Below is a small trained network, with its code and all its weights. Each question gives an input and a class and asks what happens when units are switched off, that is, made to give their printed mean instead of their output.

import numpy as np


def w(rows, s, z=0):
    codes = np.array(rows[::2]) - 128.0
    scale = np.full(codes.shape[1], s)
    scale[-1] = z or s
    return codes * scale


def f(y):
    return y / 2 * (1 + np.tanh(0.7978845608 * (y + 0.044715 * y**3)))


def log_softmax(a):
    a = a - a.max(-1, keepdims=True)
    return a - np.log(np.exp(a).sum(-1, keepdims=True))


def net(x, mask):
    res = np.array(x, float).reshape(1, 6) / 4 @ E
    y = f(res @ A[0][:, :-1].T + A[0][:, -1])
    res = res + np.where(mask, y, B[0][:, -1]) @ B[0][:, :-1]
    return log_softmax(res[-1] @ U[:, :-1].T + U[:, -1])


A, B = {}, {}
E = w([
[97,163,77,190],'x0',
[102,167,169,122],'x1',
[135,90,75,2],'x2',
[173,73,154,128],'x3',
[42,31,155,119],'x4',
[52,73,35,180],'x5',
],0.0086)
A[0] = w([
[159,70,105,131,207],'n0',
[92,112,104,140,91],'n1',
[180,203,158,92,122],'n2',
[138,216,161,193,127],'n3',
[129,218,157,71,172],'n4',
[138,129,226,185,224],'n5',
[248,97,68,80,159],'n6',
[22,31,39,136,145],'n7',
[145,99,185,185,132],'n8',
[144,193,173,126,252],'n9',
[168,125,92,162,254],'n10',
[119,128,160,131,224],'n11',
[191,74,37,72,177],'n12',
[99,133,79,126,189],'n13',
[129,162,192,167,124],'n14',
[173,103,105,116,100],'n15',
[155,230,79,191,195],'n16',
],0.015,0.0088)
B[0] = w([
[104,149,163,188,185],'n0',
[92,55,103,103,145],'n1',
[79,150,80,145,183],'n2',
[131,172,139,160,189],'n3',
[109,175,36,119,189],'n4',
[181,161,104,152,216],'n5',
[64,186,198,79,205],'n6',
[98,109,101,198,254],'n7',
[163,166,148,132,172],'n8',
[140,194,50,148,203],'n9',
[117,136,220,141,192],'n10',
[165,167,74,169,176],'n11',
[60,137,186,144,214],'n12',
[132,121,145,176,174],'n13',
[126,193,133,102,168],'n14',
[88,137,164,85,140],'n15',
[192,137,251,253,214],'n16',
],0.011,0.016)
U = w([
[115,24,129,177,142],'0',
[161,195,153,172,202],'1',
[104,153,25,11,174],'2',
[172,55,86,174,114],'3',
[40,155,132,134,138],'4',
[119,135,39,107,1],'5',
[98,100,211,78,73],'6',
[167,38,144,59,33],'7',
],0.012,0.0055)

Each question gives the input, the list of numbers given to net, and the class t.
The units are the neurons (one row each of A and B). Each row of codes is followed by its name. A weight is (code - 128) times the scale printed after its matrix; where a second scale follows, it is the last column's (A, B and U).
mask holds one flag per neuron, in row order. A switched-off neuron (its flag False) gives its mean, the last column of its row in B, instead of its output. The means were averaged over made-up inputs and are rounded, as every weight is.
A unit's drop is (log p(t) with every unit on - log p(t) with that unit switched off) / (log p(t) with every unit on - log p(t) with every unit switched off).
The circuit of an input: a set's keep is (log p(t) with only the set's units on - log p(t) with every unit switched off) / (log p(t) with every unit on - log p(t) with every unit switched off). Starting from the 12 units with the biggest drops (on a tie, the unit counted first), units are removed one at a time, each time the one whose removal leaves the highest keep (on an exact tie, the one counted first), for as long as the keep stays at least 0.8.
units of the circuit, in order: the units of the circuit, biggest drop first
unit that matters most: the unit with the biggest drop
k most important neurons: the k neurons with the biggest drops, biggest first
drop of u: that unit's drop, to one decimal
input [6,-3,7,-1,2,5], class 0: unit that matters most -> n7
input [4,-5,6,8,4,-2], class 6: units of the circuit, in order -> (n9 n4 n6)
input [0,-7,5,5,6,2], class 4: 4 most important neurons -> (n12 n6 n16 n7)
input [3,-5,7,1,3,-2], class 4: 2 most important neurons -> (n16 n7)
input [-5,-7,1,-4,-2,-6], class 4: 2 most important neurons -> (n6 n12)
input [-5,-3,6,2,8,-8], class 6: 2 most important neurons -> (n7 n9)
input [-6,0,-5,-3,3,5], class 3: 2 most important neurons -> (n6 n12)
input [-6,-1,5,-3,-5,0], class 4: 2 most important neurons -> (n12 n6)
input [-5,0,8,-3,3,-7], class 2: 2 most important neurons -> (n16 n4)
input [5,0,8,7,8,-1], class 0: drop of n4 -> 0.4
input [6,-3,-6,6,-1,8], class 0: drop of n7 -> 0.3
input [-3,-2,8,-4,8,-7], class 4: drop of n3 -> -0.1
